Below is a small trained network, with its code and all its weights. Each question gives an input and a class and asks what happens when units are switched off, that is, made to give their printed mean instead of their output.

import numpy as np


def w(rows, s, z=0):
    codes = np.array(rows[::2]) - 128.0
    scale = np.full(codes.shape[1], s)
    scale[-1] = z or s
    return codes * scale


def norm(h):
    return h / np.sqrt((h * h).mean(-1, keepdims=True) + 1e-5)


def f(y):
    return np.maximum(y, 0)


def log_softmax(a):
    a = a - a.max(-1, keepdims=True)
    return a - np.log(np.exp(a).sum(-1, keepdims=True))


def net(x, mask):
    res = np.array(x, float).reshape(1, 5) / 4 @ E
    u = 0
    for l in range(2):
        y = f(norm(res) @ A[l][:, :-1].T + A[l][:, -1])
        res = res + np.where(mask[u : u + 15], y, B[l][:, -1]) @ B[l][:, :-1]
        u += 15
    return log_softmax(norm(res)[-1] @ U[:, :-1].T + U[:, -1])


A, B = {}, {}
E = w([
[196,178,150,201,74,198,132],'x0',
[125,125,129,131,130,128,129],'x1',
[131,141,205,161,89,5,156],'x2',
[62,184,86,163,76,100,19],'x3',
[158,34,134,117,69,135,81],'x4',
],0.0022)
A[0] = w([
[216,138,218,106,196,136,144,89],'L0N1',
[184,55,115,59,183,73,226,158],'L0N2',
[146,238,55,123,150,106,180,7],'L0N3',
[107,212,64,106,234,110,144,65],'L0N4',
[125,159,215,166,44,124,162,129],'L0N5',
[190,131,153,151,103,171,187,78],'L0N6',
[58,109,46,95,183,199,101,190],'L0N7',
[69,125,155,193,139,30,144,79],'L0N8',
[183,140,125,118,230,246,109,116],'L0N9',
[128,126,225,197,103,99,191,93],'L0N10',
[64,114,166,90,97,81,151,80],'L0N11',
[136,45,147,84,24,189,108,166],'L0N12',
[65,131,56,145,190,22,3,96],'L0N13',
[138,180,133,170,159,135,185,71],'L0N14',
[104,56,143,115,195,187,190,148],'L0N15',
],0.0027,0.0016)
B[0] = w([
[51,128,85,188,58,123,148,190],'L0N1',
[55,168,80,190,27,161,132,255],'L0N2',
[70,94,232,139,139,166,62,160],'L0N3',
[106,65,234,194,136,166,59,189],'L0N4',
[209,146,66,133,170,133,74,208],'L0N5',
[83,192,133,14,58,150,94,182],'L0N6',
[203,116,94,187,147,13,135,240],'L0N7',
[180,93,40,148,176,128,95,202],'L0N8',
[175,147,57,177,167,4,107,215],'L0N9',
[160,143,17,151,187,75,78,207],'L0N10',
[224,165,107,99,108,164,86,172],'L0N11',
[88,174,197,225,215,137,100,217],'L0N12',
[111,168,123,144,10,182,195,238],'L0N13',
[106,110,169,169,112,151,90,165],'L0N14',
[71,142,96,168,57,99,114,215],'L0N15',
],0.0024,0.0023)
A[1] = w([
[143,46,193,118,120,151,75,20],'L1N1',
[178,93,172,116,137,85,198,223],'L1N2',
[125,80,183,110,168,161,253,159],'L1N3',
[81,101,87,85,99,136,177,116],'L1N4',
[140,35,137,110,101,120,79,64],'L1N5',
[144,161,201,122,114,25,139,130],'L1N6',
[83,78,186,142,149,121,104,137],'L1N7',
[170,156,140,170,140,162,72,129],'L1N8',
[53,152,118,88,183,87,130,169],'L1N9',
[130,139,94,212,87,82,88,252],'L1N10',
[97,195,198,134,219,144,144,105],'L1N11',
[195,90,139,134,78,128,90,191],'L1N12',
[120,133,74,93,201,214,87,131],'L1N13',
[172,78,89,138,141,188,219,162],'L1N14',
[45,48,100,4,144,55,109,158],'L1N15',
],0.0045,0.0016)
B[1] = w([
[15,116,192,185,213,167,193,137],'L1N1',
[92,169,79,105,108,113,35,156],'L1N2',
[54,149,118,117,65,119,65,147],'L1N3',
[147,152,121,88,103,135,166,149],'L1N4',
[102,156,183,214,169,156,143,150],'L1N5',
[192,45,53,170,185,170,74,171],'L1N6',
[148,151,106,92,154,176,187,140],'L1N7',
[143,143,156,63,109,117,177,176],'L1N8',
[196,154,187,146,101,192,136,164],'L1N9',
[92,74,122,51,138,141,178,253],'L1N10',
[84,4,198,143,137,188,134,147],'L1N11',
[108,187,136,133,192,137,151,172],'L1N12',
[195,53,138,177,138,11,120,155],'L1N13',
[87,137,112,97,90,101,56,161],'L1N14',
[203,192,161,135,115,169,151,182],'L1N15',
],0.0043,0.0064)
U = w([
[208,71,52,183,185,17,52,135],'0',
[5,175,90,104,2,113,48,123],'1',
[126,105,115,95,143,154,183,217],'2',
[59,101,232,226,196,175,135,115],'3',
[241,230,168,104,86,183,170,85],'4',
[74,126,159,49,154,48,196,1],'5',
],0.0087,0.0094)

Each question gives the input, the list of numbers given to net, and the class t.
The units are the neurons (one row each of A and B). Each row of codes is followed by its name. A weight is (code - 128) times the scale printed after its matrix; where a second scale follows, it is the last column's (A, B and U).
mask holds one flag per neuron, layer by layer. A switched-off neuron (its flag False) gives its mean, the last column of its row in B, instead of its output. The means were averaged over made-up inputs and are rounded, as every weight is.
A unit's drop is (log p(t) with every unit on - log p(t) with that unit switched off) / (log p(t) with every unit on - log p(t) with every unit switched off).
The circuit of an input: a set's keep is (log p(t) with only the set's units on - log p(t) with every unit switched off) / (log p(t) with every unit on - log p(t) with every unit switched off). Starting from the 12 units with the biggest drops (on a tie, the unit counted first), units are removed one at a time, each time the one whose removal leaves the highest keep (on an exact tie, the one counted first), for as long as the keep stays at least 0.8.
units of the circuit, in order: the units of the circuit, biggest drop first
top k neurons: the k neurons with the biggest drops, biggest first
top k neurons in layer l: the k neurons of layer l with the biggest drops, biggest first
input [-7,8,4,7,-2], class 2: top 3 neurons in layer 0	(L0N2, L0N15, L0N12)
input [1,2,-5,5,-2], class 0: top neuron in layer 1	(L1N13)
input [7,-3,-4,5,5], class 4: top 2 neurons in layer 1	(L1N8, L1N6)
input [-5,1,-4,-6,-8], class 3: units of the circuit, in order	(L1N11, L0N4, L1N10)
input [-6,-4,2,-1,-8], class 3: units of the circuit, in order	(L1N11, L0N4)
input [2,-1,2,-3,-3], class 5: units of the circuit, in order	(L1N15, L1N9)
input [-6,-7,6,-7,-4], class 1: top 3 neurons	(L1N3, L1N2, L0N2)
input [-3,4,-6,-2,7], class 3: units of the circuit, in order	(L1N5, L1N1)
input [6,1,0,-1,6], class 3: units of the circuit, in order	(L1N1, L0N12)
input [-6,-1,6,-6,0], class 0: top 3 neurons	(L1N6, L0N13, L1N2)
input [-5,-3,5,-7,1], class 1: units of the circuit, in order	(L1N3, L1N2)
input [-5,0,-5,-6,-6], class 1: units of the circuit, in order	(L1N3, L1N14, L1N10)
input [4,-2,6,4,-8], class 3: top 2 neurons in layer 1	(L1N11, L1N13)
input [0,-3,6,6,2], class 0: units of the circuit, in order	(L1N6)
input [-7,-8,-3,-8,0], class 1: top 2 neurons	(L1N3, L1N14)
input [-4,3,-3,-4,-1], class 1: top 2 neurons	(L1N14, L1N6)
input [0,4,0,4,-6], class 3: units of the circuit, in order	(L1N11, L0N4)
input [-7,-7,-8,-4,2], class 0: top 2 neurons	(L1N13, L1N10)
input [-8,5,4,4,-1], class 4: units of the circuit, in order	(L1N15, L1N9)
input [-6,-1,8,-2,4], class 0: top 2 neurons in layer 1	(L1N6, L1N2)
